Here is a tiny trained network, its code and every weight. The questions are about switching its units off for an input and a class, where a switched-off unit gives its printed mean instead of its output.

import numpy as np


def w(rows, s, z=0):
    codes = np.array(rows[::2]) - 128.0
    scale = np.full(codes.shape[1], s)
    scale[-1] = z or s
    return codes * scale


def f(y):
    return y / 2 * (1 + np.tanh(0.7978845608 * (y + 0.044715 * y**3)))


def log_softmax(a):
    a = a - a.max(-1, keepdims=True)
    return a - np.log(np.exp(a).sum(-1, keepdims=True))


def net(x, mask):
    res = np.array(x, float).reshape(1, 3) / 4 @ E
    y = f(res @ A[0][:, :-1].T + A[0][:, -1])
    res = res + np.where(mask, y, B[0][:, -1]) @ B[0][:, :-1]
    return log_softmax(res[-1] @ U[:, :-1].T + U[:, -1])


A, B = {}, {}
E = w([
[95,95,254,31,100,120,72,11,128,121],'x0',
[114,65,58,135,226,179,89,44,3,124],'x1',
[76,111,172,83,204,19,149,247,96,164],'x2',
],0.011)
A[0] = w([
[185,221,190,110,97,114,151,165,181,130,122],'N0',
[165,47,116,57,195,158,131,127,55,84,90],'N1',
[22,111,253,66,143,131,142,89,142,155,148],'N2',
[94,104,147,80,155,88,77,211,83,153,69],'N3',
[140,95,91,82,173,180,135,123,105,131,89],'N4',
[168,171,112,127,89,189,121,101,152,55,251],'N5',
[71,134,132,93,182,2,163,171,108,194,204],'N6',
[88,131,105,143,89,228,101,78,184,124,81],'N7',
[134,103,113,143,195,195,126,113,48,158,94],'N8',
[64,139,204,97,117,137,107,54,135,174,93],'N9',
[134,171,157,146,92,93,148,145,201,146,106],'N10',
[247,155,92,140,52,176,100,100,116,59,87],'N11',
[120,103,83,119,156,125,105,134,51,138,147],'N12',
[142,192,46,188,139,130,218,184,99,173,104],'N13',
],0.0097,0.013)
B[0] = w([
[58,55,180,177,110,186,137,116,176,192,194],'N0',
[85,86,75,190,95,182,127,140,195,111,186],'N1',
[148,114,58,132,174,103,97,89,155,142,227],'N2',
[188,220,149,72,84,203,122,231,238,54,177],'N3',
[168,116,226,155,17,127,254,126,251,141,155],'N4',
[94,120,163,88,187,157,60,112,15,52,236],'N5',
[115,126,152,60,172,187,56,138,76,36,250],'N6',
[165,161,105,74,113,155,102,196,190,73,178],'N7',
[106,65,135,177,42,158,112,85,176,118,188],'N8',
[214,146,72,200,168,30,99,89,214,168,186],'N9',
[37,77,138,188,65,143,157,118,163,135,177],'N10',
[182,157,131,93,132,139,101,201,169,50,194],'N11',
[98,114,142,157,101,144,121,123,124,142,190],'N12',
[172,144,7,183,198,33,74,60,191,135,218],'N13',
],0.0092,0.019)
U = w([
[173,181,136,66,121,187,81,170,145,77,101],'0',
[187,144,79,169,175,15,84,79,178,151,98],'1',
[64,76,145,171,33,170,121,114,160,151,104],'2',
[73,107,134,101,201,153,72,95,9,129,255],'3',
[182,162,164,121,118,118,162,143,72,138,104],'4',
[170,140,148,133,116,130,138,129,121,174,105],'5',
[110,165,123,127,94,130,172,105,115,172,105],'6',
],0.015)

Each question gives the input, the list of numbers given to net, and the class t.
The units are the neurons (one row each of A and B). Each row of codes is followed by its name. A weight is (code - 128) times the scale printed after its matrix; where a second scale follows, it is the last column's (A, B and U).
mask holds one flag per neuron, in row order. A switched-off neuron (its flag False) gives its mean, the last column of its row in B, instead of its output. The means were averaged over made-up inputs and are rounded, as every weight is.
A unit's drop is (log p(t) with every unit on - log p(t) with that unit switched off) / (log p(t) with every unit on - log p(t) with every unit switched off).
The circuit of an input: a set's keep is (log p(t) with only the set's units on - log p(t) with every unit switched off) / (log p(t) with every unit on - log p(t) with every unit switched off). Starting from the 12 units with the biggest drops (on a tie, the unit counted first), units are removed one at a time, each time the one whose removal leaves the highest keep (on an exact tie, the one counted first), for as long as the keep stays at least 0.8.
units of the circuit, in order: the units of the circuit, biggest drop first
unit that matters most: the unit with the biggest drop
top k neurons: the k neurons with the biggest drops, biggest first
drop of u: that unit's drop, to one decimal
input [5,5,5], class 0: unit that matters most	N13
input [-2,7,-8], class 0: top 3 neurons	(N11, N7, N5)
input [3,5,5], class 0: top 4 neurons	(N3, N6, N0, N10)
input [-2,5,5], class 0: top 3 neurons	(N6, N3, N0)
input [6,-6,0], class 1: top 3 neurons	(N9, N2, N8)
input [7,8,-8], class 0: top 2 neurons	(N7, N11)
input [6,-8,3], class 2: top 3 neurons	(N0, N10, N13)
input [2,3,4], class 0: top 2 neurons	(N5, N3)
input [6,6,-3], class 1: top 3 neurons	(N9, N0, N2)
input [3,-8,-6], class 2: top 3 neurons	(N0, N10, N6)
input [2,7,8], class 0: top 2 neurons	(N3, N6)
input [4,-3,0], class 1: top 2 neurons	(N9, N6)
input [-8,8,-5], class 1: top 3 neurons	(N13, N0, N10)
input [-3,0,3], class 3: unit that matters most	N9
input [-1,2,3], class 3: top 4 neurons	(N11, N7, N4, N9)
input [3,-8,-7], class 2: top 3 neurons	(N0, N10, N6)
input [-3,0,0], class 3: units of the circuit, in order	(N9, N3)
input [-1,-4,2], class 2: drop of N10	0.3
input [-1,2,5], class 0: drop of N5	0.7
input [8,-6,-6], class 1: drop of N9	1.7
input [2,3,-3], class 3: unit that matters most	N3
input [0,1,-2], class 3: drop of N3	0.2
